The rows of 60 points, shuffled:
Each row stands for one point.
r1: (1.9, -1.4, 3.3, -1.4, -0.3, 0.6, 3.8, 2.5, 1.5)
r2: (3.4, 0.2, -2.8, 3.8, 1.3, -1.0, -2.7, -0.2, -1.1)
r3: (-0.8, 4.2, -2.3, -2.8, 0.0, 1.9, -0.3, 1.5, -2.2)
r4: (3.0, -3.8, 1.9, 2.5, -0.1, -0.2, 1.4, 1.2, 2.6)
r5: (2.9, -1.5, 1.8, -2.9, 0.2, 3.6, 0.0, 0.1, 2.3)
r6: (-2.9, 1.3, -4.0, 1.9, -0.3, 0.4, -3.2, 0.1, -1.1)
r7: (0.8, 0.9, 1.7, -4.9, 0.1, 3.2, 1.2, -0.3, 0.9)
r8: (-5.0, 0.3, -1.2, 2.6, -1.0, -3.3, -0.6, -0.4, -0.9)
r9: (-2.6, 1.1, 0.3, -4.2, -0.7, 3.1, -1.3, -1.7, 1.0)
r10: (1.7, -2.4, 3.9, -2.5, 0.0, 1.3, 1.8, -0.8, 2.7)
r11: (-1.8, -1.9, 0.1, -1.8, -1.0, 3.4, -2.7, -2.6, 2.3)
r12: (1.0, 0.1, -2.3, -1.1, 0.1, 5.0, -2.5, 1.1, 1.6)
r13: (-2.5, 0.3, 3.1, -4.2, -0.6, 0.7, 1.7, -1.1, 0.8)
r14: (-0.5, 1.4, 0.0, -4.6, -0.2, 4.0, -0.7, -1.2, 0.9)
r15: (-4.7, 2.8, -0.6, -2.0, -0.8, -1.2, 0.8, -0.1, -1.4)
r16: (2.6, -3.2, -1.4, 2.9, 0.1, 2.5, -2.5, 0.5, 2.0)
r17: (0.8, -0.5, -2.8, 4.4, 0.5, -2.2, -2.4, -1.0, -1.2)
r18: (-0.8, 2.1, -3.4, 2.1, 0.8, -1.9, -2.5, -1.0, -2.8)
r19: (-2.2, -0.4, 1.8, 1.7, -0.4, -4.1, 3.3, 1.3, -1.1)
r20: (-3.9, 0.6, 1.5, -3.7, -0.9, 1.5, 0.0, -2.2, 1.1)
r21: (4.1, 1.4, -1.3, 0.2, 1.4, 0.7, 1.1, 3.6, -1.8)
r22: (0.4, -2.8, 1.1, 4.6, -0.2, -3.5, 1.1, 0.5, 0.6)
r23: (-0.1, -0.9, -1.3, 4.8, 0.1, -3.7, -1.4, -0.9, -1.2)
r24: (-2.0, 4.3, -2.7, -1.0, 0.4, -1.2, -1.0, -0.6, -3.4)
r25: (1.9, 4.2, -1.3, -1.9, 0.9, -1.2, 1.6, 1.2, -3.6)
r26: (-1.5, -4.0, 0.4, 3.8, -1.0, -0.7, -1.4, -1.0, 2.4)
r27: (3.8, -3.6, 1.8, 0.8, 0.3, 2.2, -0.8, -0.8, 2.7)
r28: (-1.1, -2.7, -0.7, 4.9, -0.6, -2.3, -1.5, -0.4, 0.8)
r29: (4.5, -0.2, -1.6, 3.5, 1.5, -1.6, -0.7, 0.7, -1.3)
r30: (0.5, 2.6, 0.3, -4.3, 0.3, 3.0, 2.0, 1.9, -0.5)
r31: (4.2, -3.0, 0.3, 2.2, 0.2, 1.9, -0.7, 1.5, 2.1)
r32: (2.6, -3.3, 0.2, 0.5, 0.2, 2.9, -2.3, -1.4, 2.9)
r33: (-1.1, 2.8, -1.6, -3.9, 0.0, 3.7, -0.5, 1.1, -0.4)
r34: (4.6, -1.9, -0.8, 3.4, 1.0, -0.1, -0.2, 2.2, 0.2)
r35: (-0.7, 1.5, 2.7, -4.4, 0.0, 0.9, 3.5, 1.6, 0.0)
r36: (3.8, 2.3, -1.9, 1.1, 1.5, -1.7, 0.4, 1.3, -3.0)
r37: (-3.6, -1.0, -2.3, 0.1, -0.9, 3.1, -3.0, -0.6, 1.6)
r38: (1.3, 1.9, -4.2, 0.9, 0.6, 2.0, -2.3, 2.0, -1.5)
r39: (-3.0, -2.2, 1.9, -1.7, -1.1, 0.9, -1.0, -2.7, 3.1)
r40: (2.6, 0.7, 1.9, 0.7, 0.5, -2.4, 3.9, 3.2, -1.1)
r41: (-0.3, -1.6, -2.7, 4.9, 0.2, -0.1, -3.2, 0.2, 0.5)
r42: (-0.4, 1.3, 0.4, 1.9, 0.6, -5.3, 1.3, -0.4, -3.1)
r43: (-1.6, -2.8, 4.1, -1.9, -0.9, 0.2, 1.3, -1.8, 2.5)
r44: (-3.3, 2.6, 1.2, -2.2, -0.4, -2.1, 2.9, 0.9, -1.9)
r45: (2.8, 2.1, 0.1, 1.2, 1.0, -3.9, 2.1, 1.1, -2.8)
r46: (-3.6, 3.7, -2.2, -2.1, -0.2, 0.5, -1.0, 0.4, -1.8)
r47: (-0.1, -3.4, -0.3, 1.4, -0.7, 1.8, -3.0, -2.3, 3.0)
r48: (0.5, 3.8, 0.4, -1.8, 0.5, -2.6, 2.6, 0.8, -3.3)
r49: (-3.0, 3.7, -1.0, -0.8, -0.1, -2.7, 0.3, -0.5, -3.0)
r50: (-2.2, 2.0, -1.5, 2.4, 0.2, -3.8, -0.8, -1.4, -3.0)
r51: (-0.2, 3.1, 1.2, -2.9, 0.5, -0.8, 3.3, 2.3, -1.7)
r52: (3.5, -0.9, 0.4, -1.7, 0.5, 3.6, 1.0, 2.5, 1.1)
r53: (2.3, 2.7, -3.8, 1.4, 1.3, -0.8, -1.8, 0.6, -3.0)
r54: (0.4, 4.5, -2.6, -1.5, 1.1, 0.0, -0.5, 0.1, -3.6)
r55: (-4.0, 2.2, -1.2, -3.4, -0.8, 2.6, -1.0, -0.2, -0.4)
r56: (1.2, -1.1, 0.1, 4.3, 0.2, -4.7, 0.4, -0.3, -1.2)
r57: (0.9, -1.2, 0.2, -2.5, -0.5, 4.6, -1.9, -1.6, 2.5)
r58: (-1.8, 3.4, 0.2, -1.2, 0.4, -3.7, 2.2, 0.0, -3.2)
r59: (1.1, 3.8, -0.4, -3.5, 0.7, 1.1, 1.7, 2.6, -2.2)
r60: (0.1, -4.2, 2.1, 3.5, -0.5, -1.7, 0.5, -0.1, 2.3)

Row, symbol, then the row it reaches:
r7 ^ r14
r36 @ r21
r6 ^ r8
r21 @ r52
r18 + r17
r28 ^ r22
r3 $ r59
r44 & r58
r42 @ r19
r17 ^ r23
r49 $ r24
r55 @ r9
r30 $ r35
r18 $ r53
r21 % r59
r2 % r53
r8 % r15
r38 % r3
r20 ^ r13
r5 ^ r57
r35 & r51
r10 $ r43
r57 % r14
r46 @ r55
r45 $ r42
r27 & r31
r22 % r19
r35 + r1
r57 & r12
r43 ^ r10
r3 ^ r46
r45 @ r40
r30 + r52
r53 + r2
r4 % r1
r21 & r36
r21 $ r40
r39 ^ r43
r15 ^ r44
r45 % r48
r22 $ r28
r55 & r46
r30 ^ r33
r52 & r21
r29 ^ r2
r23 ^ r56
r1 + r4
r9 + r11
r48 @ r51
r13 + r43
r58 + r42
r25 $ r48
r49 ^ r58
r48 + r45
r47 % r11
r41 & r17
r58 @ r44
r12 @ r57
r5 & r52
r33 @ r14
r19 % r44
r52 $ r1
r44 $ r15
r11 & r37
r50 ^ r42
r11 $ r57
r8 + r28
r32 % r57
r51 & r48
r41 % r6
r33 & r3
r32 & r16
r14 + r57
r7 & r30
r4 $ r60
r18 @ r6
r44 + r19
r11 % r9
r21 ^ r38
r38 & r53
r33 $ r30
r38 @ r12
r26 ^ r60
r6 $ r38
r56 % r42
r3 @ r33
r39 $ r11
r57 $ r5
r59 + r21
r40 @ r1
r36 % r25
r1 @ r10
r27 % r5
r40 ^ r21
r14 ^ r9
r9 $ r14
r11 + r47
r16 $ r31
r53 @ r38
r40 & r45
r37 % r55
r31 ^ r16
r29 % r36
r28 % r8
r46 + r6
r23 @ r28
r17 % r18
r31 $ r4
r52 @ r5
r33 ^ r55
r59 ^ r3
r6 % r46
r13 $ r20
r46 $ r3
r10 & r1
r42 % r58
r27 ^ r32
r24 + r18
r19 ^ r40
r20 $ r9
r8 ^ r19
r52 % r30
r5 + r27
r59 & r25
r28 @ r26
r1 & r40
r22 @ r60
r47 $ r32
r43 % r13
r16 % r12
r25 ^ r54
r50 % r49
r35 ^ r30
r16 @ r32
r19 $ r8
r42 ^ r45
r18 ^ r50
r3 + r38
r9 ^ r20
r20 + r39
r34 % r21
r21 + r34
r12 + r16
r49 + r50
r54 + r53
r6 @ r37
r12 ^ r37
r31 & r34
r8 & r50
r44 ^ r51
r24 ^ r49
r53 ^ r18
r49 @ r15
r54 $ r25
r1 % r35
r23 $ r17
r60 & r22
r12 & r38
r55 $ r33
r37 & r6
r46 ^ r15
r25 @ r59
r2 ^ r17
r52 + r31
r37 @ r11
r14 $ r7
r2 $ r29
r42 $ r50
r29 @ r34
r56 @ r22
r17 @ r41
r7 + r5
r56 $ r23
r15 $ r46
r53 % r54
r19 & r42
r5 % r7
r22 & r56
r54 ^ r24
r50 + r23
r59 $ r51
r32 $ r27
r57 + r32
r6 & r18
r55 + r37
r24 $ r54
r51 + r40
r54 @ r3
r48 $ r58
r46 & r24
r40 % r51
r41 ^ r28
r52 ^ r12
r17 $ r2
r4 ^ r31
r31 @ r27
r34 @ r31
r19 + r22
r43 $ r39
r38 ^ r6
r30 @ r7
r31 % r52
r57 ^ r11
r39 % r20
r59 @ r30
r40 $ r19
r51 ^ r59
r11 ^ r39
r60 ^ r4
r58 ^ r48
r36 + r29
r58 $ r49
r1 ^ r52
r34 & r29
r50 @ r8
r33 + r12
r10 ^ r5
r12 $ r52
r42 + r56
r24 @ r46
r3 & r54
r18 % r24
r53 $ r36
r14 & r33
r25 + r36
r15 & r49
r48 ^ r25
r8 $ r6
r28 $ r41
r36 ^ r53
r12 % r33
r37 $ r12
r15 + r8
r28 & r23
r6 + r41
r36 $ r45
r50 $ r18
r51 $ r44
r45 ^ r36
r26 & r28
r51 @ r35
r38 $ r21
r5 $ r10
r32 ^ r47
r30 & r59
r23 % r50
r60 $ r26
r9 & r55
